Each row, then roughly how far along a hidden order it lies, from 0 to 20
(in the rows, 128 means zero)
[101 139 142 123 120 100 162 154 108 130 107 124 108 115 152 120 119 124
 107 132 126  89 127 120 126 115 134 134 128 132 133 124 129 149 133 134
 130 140 132 139 119 120 137 126 110 130  97 108 168 110 144 115 128 126
 118 119 129 122 135 123 107 115 130 100 120 139 125]
4
[135 152 134 123 112 129 148 157 112 113  92 123 104  82 110  93 128 118
 120 130 139 102 104 142 127  87 121 141 137 141 126 123 122 208 109 126
 129 127 127 155  99 117 134 110 113 118 119 111 149 102 146 117 122 120
 123 124 110 123 128 130 108  73 111  97 122 153 129]
6
[159 167 127 116 100 155 160 153 125  95  89 129 117  53  90  73 142 113
 126 140 139 118 111 161 124  68 111 151 139 142 128 125 122 253  87 126
 124 130 128 173  69 109 136  87 126 107 135 108 139 109 157 114 118 120
 126 122 100 119 118 135 101  46 103 108 123 159 152]
10
[122 126 150 116 119 138 204 106 149 134 153 139 131 186 152 229 131 136
 147 148 119 180 140 127 141  85 114 148 111 116 123 140 125 195 126 129
 133 128 135 116 161 132  89  79 144 129 157 146  40 225 115 133 128 147
 137 141 127 144 143 126 103 133 132 157 152  99 127]
13
[130 134 141 109 115 148 209 101 154 127 150 139 139 174 145 243 137 135
 150 158 121 195 133 133 143  81 114 151 110 112 121 140 121 209 111 129
 131 125 142 114 148 130  86  66 148 127 173 146  21 221 117 134 133 150
 142 138 126 148 138 128 101 139 125 172 162 102 134]
17
[141 153 142 125 115 137 152 141 123 117 106 126 100 106 109 133 131 120
 138 130 148 130 121 140 133  86 112 145 129 137 118 125 115 231  99 128
 128 119 132 156 108 119  97 102 121 122 144 122  96 134 140 124 118 130
 135 123 112 129 133 133 116  69 115 111 127 144 117]
8
[169 189 115 108  99 177 152 121 158  99 101 127 124  67  81 140 150 114
 155 143 165 169 108 151 143  81 106 150 127 136 113 123 108 255  59 125
 117 104 152 164  79 127  68  56 127 112 187 132  45 115 138 132 108 140
 147 117 101 143 121 139 107  20  97 128 150 148 123]
19
[142 158 130 135 124 121  92 162 108 121  85 117  97   1  91  52 126 116
 118 113 152  87 111 134 122 130 129 127 139 147 126 117 118 161 103 128
 124 121 129 165  86 120 136 145 102 120 106 104 166  51 152 118 115 116
 126 109 123 117 128 133 129  65 116  72 105 161 113]
3
[ 94 111 151 142 138  86 135 143 110 153 128 124 106 179 168 133 111 131
 112 113 133  88 144 102 127 147 137 118 122 135 132 123 127  74 156 137
 130 137 128 122 157 128 115 165 108 143  87 118 147 121 128 125 128 127
 121 124 142 121 145 122 132 117 148  95 104 125  98]
0
[184 197 104 110  93 190 145 117 168  92  86 128 138  31  54  59 162 107
 148 146 168 162 114 158 128  73 107 146 132 148 126 121 115 255  45 131
 108 119 153 189  60 116  94  59 127 101 178 114  85  84 159 126 103 131
 149  99 114 129 108 146 104   1 100 113 138 167 143]
20

[117 107 167  86 107 137 167 136 130 135 110 124  83  67 116 134 185  87
  43 130 132 135 121 106 153   3  88 143  92 132 138  28 112]
20
[128 148 122 131 134 140 130 144 105 130  87 145 137 105 111 143 124 106
 150 108 133 136 141 112 145 138 129 130 107 145 123  98 113]
9
[141 143 121 109 129 147 101 143 135 121 101 157 129 105 107 140 141  80
 120 117 118 135 137 100 158  66 107 146  94 125 115 114 110]
15
[145 143 127 123 134 136 129 145 123 126  88 160 136 102 107 140 141  89
 146 116 123 135 137 108 162  64 106 143 106 139 118 111  94]
11
[145 143 124 124 132 137 120 145 122 127 105 161 134 101 116 144 149  86
 135 114 122 134 138 108 149 118 116 144 106 135 114 102 106]
11
[113  99 170  84 105 138 170 142 128 135 101 123  81  67 121 141 180  93
  52 138 132 134 122 103 155   8  75 143 103 132 140  32 112]
20
[148 147 123 134 133 138 131 142 114 125  87 154 135 110 114 138 138 105
 171 111 123 136 141 118 121 170 114 130 108 137 121 106 114]
8
[104  90 178  75  98 133 153 136 138 122 144 130  77  56 121 131 181  78
  45 131 122 133 122 118 167   1  65 148 105 119 124  49 124]
20
[147 133 135 119 128 136 119 143 141 116 128 165 136  99 113 137 128  79
 137 112 106 133 140 105 149  42  84 146  94 117 108 119 103]
14
[146 140 124 114 128 145 131 143 124 125  84 152 130 104 110 146 148  92
 119 123 129 135 134  95 165  81 118 144  96 132 118 107 106]
14
[144 150 116 129 133 141 119 138 110 128 128 149 132 114 119 131 143 120
 169 108 129 135 138 118 130 174 121 121 113 137 127  75 110]
7
[145 143 114 137 128 135 126 143 118 122 146 157 136 117 114 135 130  80
 170 108 116 131 132 119 135 143 105 136  90 135 116 121 110]
8
[118 112 130 184 127  83  87 116 155 116 243 112 147 198 162  97  29 161
 161 144 106 115 125 195  81 162 149 113 167  94  97 255 159]
0
[150 144 127 120 137 137 132 141 126 127  87 156 134 109 114 149 143  92
 131 114 124 137 133 102 158  84 119 141  96 133 117 108 103]
12
[129 140 107 146 131 109  82 110 142 108 207 131 141 152 140 103  91 184
 156 114 111 117 137 159  90 209 114 107 162 120 117 177 155]
2
[144 126 143  96 117 158 164 138 131 131 115 150 113  94 106 138 169  94
  98 133 125 140 131 106 157  37  91 145  76 129 136  90 108]
17
[136 144 113 144 131 117  98 116 130 113 165 126 141 142 128 112 110 159
 169 115 118 118 135 142 117 206 107 117 147 125 112 148 150]
3
[105  95 179  92 102 137 177 143 127 132 101 124  86  73 126 134 179  92
  71 140 137 136 119 111 157   1  97 140  98 131 134  17 120]
20
[148 144 128 106 135 155 143 143 121 130  62 150 134 108 108 147 149  93
 105 117 136 135 134  96 167  86 130 145  99 134 129  97 103]
15
[147 151 112 129 134 142 132 135 113 130  94 145 138 129 118 126 144 134
 181 110 132 134 136 118 129 211 134 123 129 135 124 112 118]
6
[146 137 123 113 127 138 114 145 135 119 120 164 136 101 113 137 132  88
 134 116 109 136 139 101 160  42  95 143  98 122 112 113 125]
13
[133 139 105 139 129 113  92 100 132 111 176 130 148 142 134 104 104 154
 185 117 116 120 137 147 113 229 106 113 142 124 114 149 152]
3

Next part:
[125 101 126 153  78 152  71 129 152 139  91 147  48 114 103 136  36 130
 127]
18
[141 137 129 126 144 123 135  89 132 120  89 124 145 133 121 122 125 164
 129]
2
[104 133 141 114  83 159 160 114  96 139 159 138 108 116 118 143 106  46
 132]
14
[108 137 140 113  78 166 161 116  97 138 133 136 106 117 109 145 121  53
 136]
15
[111 141 137 118  72 164 149  77 105 142 100 137  90 119  99 144  96  91
 140]
16
[143 140 137 140  99 124  68  98 110 139  43 123  91 141 117 133  36 116
 110]
12
[149 151 164 112  87 142 125 127  93 130  31 114 168 157 116 142 151 113
 132]
11
[122 137 149 112  63 169 159 104 102 139  94 139 102 123 101 148 119  90
 149]
16
[146 137 126 133 141 122 112  87 138 128  67 124 145 137 113 120 104 191
 128]
2
[151 145 158 120  49 167 120  98 104 140   1 131 106 142  82 153  90 131
 144]
16
[114 137 148 113  86 154 158 120  94 138 129 140 111 125 120 144 116  62
 134]
14
[150 131 126 138 127 126  97  82 148 127  46 125 112 133 109 123  73 188
 123]
0
[115  99 124 137  83 171 164 109 157 133 133 157  88  98  98 136 123 150
 161]
20
[127 134 143 128  80 141 114 132 108 137  86 129 108 131 116 142  94  95
 127]
14
[116 136 144 125  77 153 137  89 104 139  94 134  91 122 103 144  75  74
 131]
15
[127 155 145 115  87 151 149  83  94 139  77 128 113 128 104 143  90  76
 132]
13
[131 171 140 115 117 119 147  65  99 133  71 112 147 139 115 134 102 104
 124]
9
[146 156 145 113 109 127 128 108 103 131  50 114 152 149 119 132 119 120
 123]
10
[164 117 116 155 138  94  16 104 175 129  33 123  93 137 119 116  20 235
 100]
2
[106 160 162  85  55 200 242  84  71 135 125 139 144 116  94 160 187  53
 174]
16
[139 152 131 117 153 117 148  75 116 127 110 114 156 133 128 124 126 117
 123]
7
[126 167 145  93 123 137 189  70  90 124  90 115 192 140 113 131 173 114
 145]
6
[ 74 117 121 115  95 170 176 117 113 139 237 155  64  91 119 144 105  37
 144]
17
[135 166 143 111 109 130 165  77  90 131  88 119 154 140 116 136 127  93
 128]
10
[126 147 142 118 100 144 135  86  78 136  81 126 119 132 110 139  89  80
 128]
12
[143 154 144 121 116 121 127 120 109 133  70 116 137 147 127 131 114 102
 118]
10
[113 157 149 103 108 157 179  85  82 136 101 129 122 125 113 145 143  51
 140]
13
[128 156 147 111  92 145 148  76  83 137  68 127 124 135 104 142 107  88
 136]
13
[108 108 129 127  83 179 199 105 137 131 145 157 108  97  98 144 143 130
 165]
20
[101 112 124 124  90 178 186  73 146 134 153 153  89  91  92 144 114 102
 164]
20
[146 150 134 125 139 112 131  67 114 128  76 116 153 137 117 122 105 135
 125]
7
[ 97 127 138 111  78 175 189 128 103 140 165 148  85 104 118 150 127  46
 147]
17
[113 131 142 117  65 177 172  89 110 139 102 141  97 116  93 147 112  97
 152]
17
[137 163 139 106 131 119 170  57 101 127  79 117 164 144 116 129 135 109
 131]
7
[143 131 122 136 124 122 117  86 143 130  60 126 121 132  93 126  84 180
 128]
0
[148 144 119 138 154 112 100  34 139 128  64 122 123 129 107 112  60 191
 117]
4
[126 171 149 101  94 145 168  71  85 135  76 121 141 132 111 140 121  74
 136]
11
[146 124 126 137 134 122  99 118 149 127  83 126 127 135 118 123 115 177
 124]
0
[114 107 133 127  84 173 155 105 141 134 128 153  91 101  89 138 104 122
 158]
19

[118 139 104  97 155 147 130  95  47 117 123 164 148 143 128 123 102 142
 120  70 127 101 118 123 143 128 141 110 129 101 125 141 130 114 134  61
 149 195  87 127  73 101 147 131 179  19 149 120 201 122 103 149 126 151
 126 127 102  86 119 125 137 120 106 107 115 128 120 176  74  88 138 121
 109 145 113 151 120 110 102 129 131 252 132 153  26 120 169 145 126]
4
[115 136 111 154 126 131 134  74 143 146 138 165 129 141 117  91 102 125
  62 176 122 152 120 116  56 146 115 125 118 136 123 147 131 135 120  50
 141 145 159 146  74 112 113 126 147 185 134  72 171 132 154 148 143 121
 118 114 106 119 119  98 123 128 132 117 126 130 136  79 115 118 128 130
 121 106  79 144 129 117 136 133 124 153 109 130 140 107 131 105 131]
1
[122 139 107 154 154 123 117  96 140 155 135 104 136 125 118 115 114 131
  81 143 130 131 123 139  91 129 117 136 126 112 116 144 137 106 117  77
 136 134 153 130  55 103 127 118 132 189 123  81 164 127 141 139 142 116
 104 116  87 103 122  96 103 106 115 138 155 123 137  98  86 110 126 133
 124 114  75 164 140 120 140 136 125 153  97 118 144 103 110 103 132]
8
[115 138 121 125  90 135 123  93 137 104 128 162 114 140 134 120 124 127
  89 186 126 136 125  87  85 145 129 118 116 147 138 132 125 174 131 107
 127 105 127 173 165 143 121 129 108 255 172 197 149 135 176 117 134 135
 126 124 152 150 123  99 130 111 124 108 101 135 160 119 142 112 124 125
 138  96 108 117 119 156 144 120 119  70 132 133 137  68 150 104 126]
1
[121 141  99 132 107 129 117  93 163 138 128 165 106 127 111  95 128 132
 126 171 135 132 133 107 163 141 121 140 137 124 138 141 138 144 113 111
 139 151 133 143 129 102 118 123 109 255  76 129  73 132 151 145 132 129
 147 100 122 120 114 138 134 127 135 148 119 138 146 118 129 142 127 123
 128  78 100 109 124 114 144 121 134  95 131 139 104 169 112  99 135]
13
[122 151 100 122 156 147 140  71 146 152 134 154 134 145 122  85 100 140
  90 159 122 137 112 119  94 143 111 131 126 105 112 151 148 116 109  10
 148 152 127 134   1 103 119 127 153 177 109  46 144 130 135 165 141 116
 123 106  83 105 119 110 134 136 133 128 131 130 130  67  88 118 134 121
 116 124  36 154 137 107 134 123 130 228 111 134 109 146 123  98 135]
5
[144 137 147  44 159 141 137 139 136 174 124 110 133 108 167 116 123 127
 102 105 120 107 115 154 126 125 137 124 127 113 124 120 136 111 111 126
 132  54  99 107 139 144 140 134 176 212  84  87  88 129 132 127 130 123
 128 130 107 134 129 136 152 158 136 119 149 141 104 114 171 132 134 115
 115 163  89 119 124 134 139 135 128 255 166 106 106  76 102 128 134]
19
[128 143 112 119 110 140 106 112  89 156 139 159 132  92 149 118 117 109
  80  51 131 132 135 162 123 132 132 110 130 139 125 129 111 125 118 162
 143 143 131 126 215 128 123 136 198  23 121  87 181 121 106 134 131 144
 119 118 135 114 124 131 131 139 115 118 136 133 112 164  87 115 133 130
 107 130 140 140 111 102 136 140 129 235 142 119  92 115 123 156 133]
17
[120 132 105 180 152 114 123  91 156 160 138 133 123 129  86 104 112 133
  82 175 131 138 125 118  90 135 117 141 125 113 124 150 136 102 118  84
 135 147 177 130  65  89 122 116 111 209  87  93 131 128 147 150 150 112
 121 106  91 114 123 107 119 105 133 153 149 124 133 114 130 125 124 124
 115  90  73 139 137 115 142 137 125 115  99 125 134 115  99  99 133]
4
[116 103 125 128 135 117 136  79 125 158 149 174 126 131  85  94 105 120
  76 168 126 149 119 132  67 138 125 128 114 139 144 150 122 119 123 107
 142 169 163 127 104 111 119 122 168 103 109  64 163 131 136 144 153 121
 131 118  97 132 131 115 138 133 142 111 135 128 100 121 159 126 128 130
 114 119 118 133 124 106 111 147 123 174 117 136 122  79 119 138 130]
0
[132 117 159  48 174 138 134 115 147 160 126  85 132 122 134 139 144 137
 147 111 131 100 115 160 147 106 135 142 139  98 139 127 137  97 110 106
 143 112 117 113  75 139 147 121 138 220 129 102  75 134 129 112 123 127
 117 142  80 125 120 109 130 116 112 112 157 130 109 116 123 113 130 139
 137 169 109 147 136 134 120 134 133 230 128 116 127  76 116 105 130]
20
